Below is a small trained network, with its code and all its weights. Each question gives an input and a class and asks what happens when units are switched off, that is, made to give their printed mean instead of their output.

import numpy as np


def w(rows, s, z=0):
    codes = np.array(rows[::2]) - 128.0
    scale = np.full(codes.shape[1], s)
    scale[-1] = z or s
    return codes * scale


def f(y):
    return y / 2 * (1 + np.tanh(0.7978845608 * (y + 0.044715 * y**3)))


def log_softmax(a):
    a = a - a.max(-1, keepdims=True)
    return a - np.log(np.exp(a).sum(-1, keepdims=True))


def net(x, mask):
    res = np.array(x, float).reshape(1, 7) / 4 @ E
    y = f(res @ A[0][:, :-1].T + A[0][:, -1])
    res = res + np.where(mask, y, B[0][:, -1]) @ B[0][:, :-1]
    return log_softmax(res[-1] @ U[:, :-1].T + U[:, -1])


A, B = {}, {}
E = w([
[129,127,127],'x0',
[129,129,128],'x1',
[126,127,126],'x2',
[137,175,34],'x3',
[172,233,168],'x4',
[247,101,126],'x5',
[127,129,129],'x6',
],0.014)
A[0] = w([
[145,173,32,165],'neuron 0',
[112,82,56,172],'neuron 1',
[73,140,13,160],'neuron 2',
[159,121,231,179],'neuron 3',
[7,178,141,251],'neuron 4',
[60,129,164,149],'neuron 5',
[109,41,111,199],'neuron 6',
],0.016,0.012)
B[0] = w([
[130,226,185,213],'neuron 0',
[211,50,232,196],'neuron 1',
[182,109,225,218],'neuron 2',
[147,132,3,200],'neuron 3',
[15,143,222,253],'neuron 4',
[48,112,117,180],'neuron 5',
[53,25,72,214],'neuron 6',
],0.011,0.02)
U = w([
[38,85,130,85],'0',
[28,201,99,255],'1',
[125,61,61,140],'2',
[208,141,59,143],'3',
[120,105,223,45],'4',
[81,234,176,22],'5',
[223,89,166,231],'6',
[163,253,120,65],'7',
],0.012,0.008)

Each question gives the input, the list of numbers given to net, and the class t.
The units are the neurons (one row each of A and B). Each row of codes is followed by its name. A weight is (code - 128) times the scale printed after its matrix; where a second scale follows, it is the last column's (A, B and U).
mask holds one flag per neuron, in row order. A switched-off neuron (its flag False) gives its mean, the last column of its row in B, instead of its output. The means were averaged over made-up inputs and are rounded, as every weight is.
A unit's drop is (log p(t) with every unit on - log p(t) with that unit switched off) / (log p(t) with every unit on - log p(t) with every unit switched off).
The circuit of an input: a set's keep is (log p(t) with only the set's units on - log p(t) with every unit switched off) / (log p(t) with every unit on - log p(t) with every unit switched off). Starting from all 7 units, units are removed one at a time, each time the one whose removal leaves the highest keep (on an exact tie, the one counted first), for as long as the keep stays at least 0.8.
units of the circuit, in order: the units of the circuit, biggest drop first
most important unit: the unit with the biggest drop
top k neurons: the k neurons with the biggest drops, biggest first
drop of u: that unit's drop, to one decimal
input [0,0,8,1,-6,-3,6], class 4: units of the circuit, in order -> neuron 1
input [-2,3,-3,2,-1,-5,1], class 4: top 2 neurons -> neuron 2; neuron 3
input [-3,8,-8,-2,-6,5,8], class 2: units of the circuit, in order -> neuron 6; neuron 4
input [7,-3,-7,0,6,-1,-6], class 1: top 2 neurons -> neuron 2; neuron 1
input [1,-1,6,-5,1,5,-5], class 3: units of the circuit, in order -> neuron 4; neuron 3
input [-2,-2,0,-3,7,0,6], class 1: top 2 neurons -> neuron 1; neuron 2
input [7,6,4,1,4,-5,-6], class 5: top 2 neurons -> neuron 6; neuron 3
input [-7,6,6,7,2,6,3], class 7: units of the circuit, in order -> neuron 0; neuron 4
input [2,-2,1,4,1,6,5], class 7: units of the circuit, in order -> neuron 0; neuron 6; neuron 2
input [4,4,6,2,-6,1,-1], class 6: units of the circuit, in order -> neuron 4; neuron 1
input [3,2,4,-6,1,-8,-2], class 1: top 3 neurons -> neuron 1; neuron 2; neuron 6
input [1,-8,-6,8,0,3,0], class 6: units of the circuit, in order -> neuron 4; neuron 2
input [6,-3,-4,-8,3,3,-1], class 3: top 3 neurons -> neuron 3; neuron 4; neuron 6
input [2,-6,-7,-4,1,1,5], class 3: most important unit -> neuron 4
input [4,4,1,1,4,-8,-4], class 5: top 4 neurons -> neuron 6; neuron 3; neuron 4; neuron 2
input [3,4,7,3,1,3,-2], class 7: top 2 neurons -> neuron 4; neuron 6
input [-5,-4,8,1,-5,0,8], class 4: top 4 neurons -> neuron 1; neuron 3; neuron 2; neuron 5
input [1,-7,-1,1,-7,-1,-8], class 4: top 3 neurons -> neuron 1; neuron 2; neuron 3
input [4,-3,-4,1,5,3,4], class 7: top 3 neurons -> neuron 6; neuron 4; neuron 1
input [1,1,-3,8,2,-6,-4], class 5: units of the circuit, in order -> neuron 0
input [-4,1,-5,-3,2,8,-7], class 3: drop of neuron 3 -> 0.1
input [8,-1,7,-8,8,6,-6], class 3: drop of neuron 3 -> 0.2
